Below are the code and all the weights of a small trained network. Each question names an input and a target symbol and asks about switching units off, where a switched-off unit gives its printed mean instead of its output.

import numpy as np


def w(rows, s, z=0):
    codes = np.array(rows[::2]) - 128.0
    scale = np.full(codes.shape[1], s)
    scale[-1] = z or s
    return codes * scale


def f(y):
    return np.maximum(y, 0)


def softmax(a):
    e = np.exp(a - a.max(-1, keepdims=True))
    return e / e.sum(-1, keepdims=True)


def log_softmax(a):
    a = a - a.max(-1, keepdims=True)
    return a - np.log(np.exp(a).sum(-1, keepdims=True))


def net(x, mask):
    ids = ['αβγδζηθλμξπστφψω'.index(c) for c in x.split()]
    T = len(ids)
    res = E[ids] + P[:T]
    u = 0
    for l in range(2):
        q, k, v = (res @ M[l].T for M in (Q, K, V))
        z = softmax(np.where(np.tri(T) > 0, q @ k.T / 2**0.5, -1e9)) @ v
        res = res + np.where(mask[u], z, O[l][:, -1]) @ O[l][:, :-1]
        u += 1
        y = f(res @ A[l][:, :-1].T + A[l][:, -1])
        res = res + np.where(mask[u : u + 4], y, B[l][:, -1]) @ B[l][:, :-1]
        u += 4
    return log_softmax(res[-1] @ U[:, :-1].T + U[:, -1])


Q, K, V, O, A, B = {}, {}, {}, {}, {}, {}
E = w([
[184,77,135,119,159,174],'α',
[183,196,208,181,43,180],'β',
[170,229,240,110,182,113],'γ',
[112,70,122,58,42,85],'δ',
[84,107,106,128,168,63],'ζ',
[233,204,149,189,83,5],'η',
[124,156,119,109,172,179],'θ',
[182,154,124,125,68,158],'λ',
[50,180,146,89,101,102],'μ',
[84,122,166,152,189,84],'ξ',
[138,195,56,80,164,118],'π',
[89,100,95,105,149,160],'σ',
[144,57,141,169,126,87],'τ',
[102,192,132,167,148,66],'φ',
[173,94,118,174,151,163],'ψ',
[158,117,66,130,208,132],'ω',
],0.016)
P = w([
[153,186,91,106,125,120],'0',
[45,121,69,255,117,232],'1',
[196,157,171,49,163,75],'2',
[46,126,91,246,112,228],'3',
[215,144,201,42,178,72],'4',
[48,128,105,244,101,218],'5',
[236,129,226,47,189,74],'6',
[54,129,111,240,90,213],'7',
[243,147,212,62,229,82],'8',
[52,123,89,241,120,225],'9',
],0.0075)
Q[0] = w([
[69,150,2,170,84,129],'0.h0',
[122,127,41,157,40,114],'0.h0',
],0.011)
K[0] = w([
[39,132,25,69,159,123],'0.h0',
[114,94,56,1,115,153],'0.h0',
],0.0087)
V[0] = w([
[76,76,194,51,175,254],'0.h0',
[20,113,40,38,235,39],'0.h0',
],0.0047)
O[0] = w([
[14,133,68,75,170,158,4],'0.h0',
[143,109,2,99,114,51,27],'0.h0',
],0.0075,0.0027)
A[0] = w([
[57,74,78,254,187,117,146],'0.n0',
[51,109,34,98,86,127,2],'0.n1',
[129,18,74,140,86,200,215],'0.n2',
[101,125,106,41,82,74,91],'0.n3',
],0.011,0.0048)
B[0] = w([
[139,154,98,165,234,19,252],'0.n0',
[51,94,94,88,113,67,186],'0.n1',
[241,86,105,145,115,159,254],'0.n2',
[92,156,254,185,192,129,183],'0.n3',
],0.0095,0.0059)
Q[1] = w([
[53,129,53,254,74,190],'1.h0',
[203,135,202,27,161,36],'1.h0',
],0.0091)
K[1] = w([
[158,252,49,179,254,122],'1.h0',
[87,16,226,32,4,223],'1.h0',
],0.0078)
V[1] = w([
[157,203,90,131,190,147],'1.h0',
[90,3,212,69,24,151],'1.h0',
],0.0065)
O[1] = w([
[227,173,15,254,96,196,166],'1.h0',
[152,134,190,28,37,139,3],'1.h0',
],0.006,0.0053)
A[1] = w([
[32,56,51,88,166,63,2],'1.n0',
[136,96,38,65,133,230,202],'1.n1',
[76,161,104,227,47,64,208],'1.n2',
[109,199,1,103,89,84,230],'1.n3',
],0.0088,0.0054)
B[1] = w([
[108,28,254,136,147,170,188],'1.n0',
[67,41,47,110,40,165,168],'1.n1',
[118,168,141,96,12,65,248],'1.n2',
[113,180,114,24,139,188,226],'1.n3',
],0.0095,0.011)
U = w([
[151,69,132,203,136,163,136],'α',
[123,147,141,185,52,157,140],'β',
[70,147,208,214,140,225,169],'γ',
[109,37,127,173,45,52,140],'δ',
[137,85,152,2,112,73,70],'ζ',
[146,155,104,98,69,67,76],'η',
[95,175,77,139,167,170,176],'θ',
[168,89,95,92,41,185,55],'λ',
[14,140,154,154,76,130,87],'μ',
[64,109,153,209,156,54,126],'ξ',
[71,151,100,77,110,189,149],'π',
[56,73,120,134,132,158,167],'σ',
[233,102,166,168,131,49,49],'τ',
[79,168,102,137,153,55,147],'φ',
[177,183,122,181,170,109,124],'ψ',
[178,152,100,51,188,106,253],'ω',
],0.0099,0.0063)

Each question gives the input, a string of symbols that net reads in full, and the target symbol t.
The units are the heads (2 rows each of Q, K, V and O) and the neurons (one row each of A and B). Each row of codes is followed by its name. A weight is (code - 128) times the scale printed after its matrix; where a second scale follows, it is the last column's (O, A, B and U).
mask holds one flag per unit, layer by layer, with each layer's heads first. A switched-off unit (its flag False) gives its mean, the last column of its rows in O or B, instead of its output. The means were averaged over made-up inputs and are rounded, as every weight is.
A unit's drop is (log p(t) with every unit on - log p(t) with that unit switched off) / (log p(t) with every unit on - log p(t) with every unit switched off).
The circuit of an input: a set's keep is (log p(t) with only the set's units on - log p(t) with every unit switched off) / (log p(t) with every unit on - log p(t) with every unit switched off). Starting from all 10 units, units are removed one at a time, each time the one whose removal leaves the highest keep (on an exact tie, the one counted first), for as long as the keep stays at least 0.8.
circuit, biggest first: the units of the circuit, biggest drop first
unit that matters most: the unit with the biggest drop
k most important neurons: the k neurons with the biggest drops, biggest first
k most important neurons of layer l: the k neurons of layer l with the biggest drops, biggest first
input α α γ μ η δ σ, target ζ: circuit, biggest first => 1.h0
input ξ δ λ λ α, target ζ: 2 most important neurons => 0.n1; 0.n0
input φ σ η δ ω, target ζ: 3 most important neurons => 0.n1; 0.n0; 0.n2
input δ ω μ γ ω β μ π, target π: 3 most important neurons => 1.n3; 1.n2; 0.n1
input θ ξ α α α, target λ: 3 most important neurons => 0.n0; 1.n1; 0.n3
input ζ α θ, target π: 2 most important neurons => 0.n0; 1.n1
input α δ ω ξ ψ, target ζ: 2 most important neurons => 0.n1; 0.n0
input β δ γ δ ω γ α β ψ, target γ: 2 most important neurons of layer 1 => 1.n2; 1.n3
input δ γ δ δ ζ δ τ, target ζ: 2 most important neurons of layer 0 => 0.n0; 0.n1
input η γ λ ζ, target ζ: 3 most important neurons => 1.n3; 1.n0; 0.n0
input ω δ β θ ω δ σ ω σ ψ, target ψ: 2 most important neurons => 0.n0; 0.n2
input β δ γ θ ξ δ δ η γ φ, target φ: 2 most important neurons => 1.n2; 1.n3
input θ ω ψ η η η μ θ φ, target τ: 2 most important neurons => 1.n3; 1.n1
input η β ψ π, target π: 2 most important neurons of layer 0 => 0.n1; 0.n3
input θ γ η ξ ξ α π δ η ξ, target ξ: unit that matters most => 0.n0
input δ δ τ ψ η α γ λ, target λ: 3 most important neurons of layer 1 => 1.n1; 1.n3; 1.n2
input ω τ τ π σ ψ ω μ δ μ, target μ: 2 most important neurons of layer 1 => 1.n2; 1.n0
input α μ ξ α, target α: circuit, biggest first => 0.n2; 1.n2
input ξ π δ μ θ δ ξ σ, target σ: 3 most important neurons => 1.n0; 0.n1; 1.n3
input ζ ζ μ γ π ψ θ α α ξ, target ξ: circuit, biggest first => 0.n0
input α ω β γ δ α θ δ τ λ, target λ: 2 most important neurons of layer 0 => 0.n2; 0.n3
input δ β ζ α δ δ δ ψ, target ψ: circuit, biggest first => 0.n0; 1.h0; 1.n0
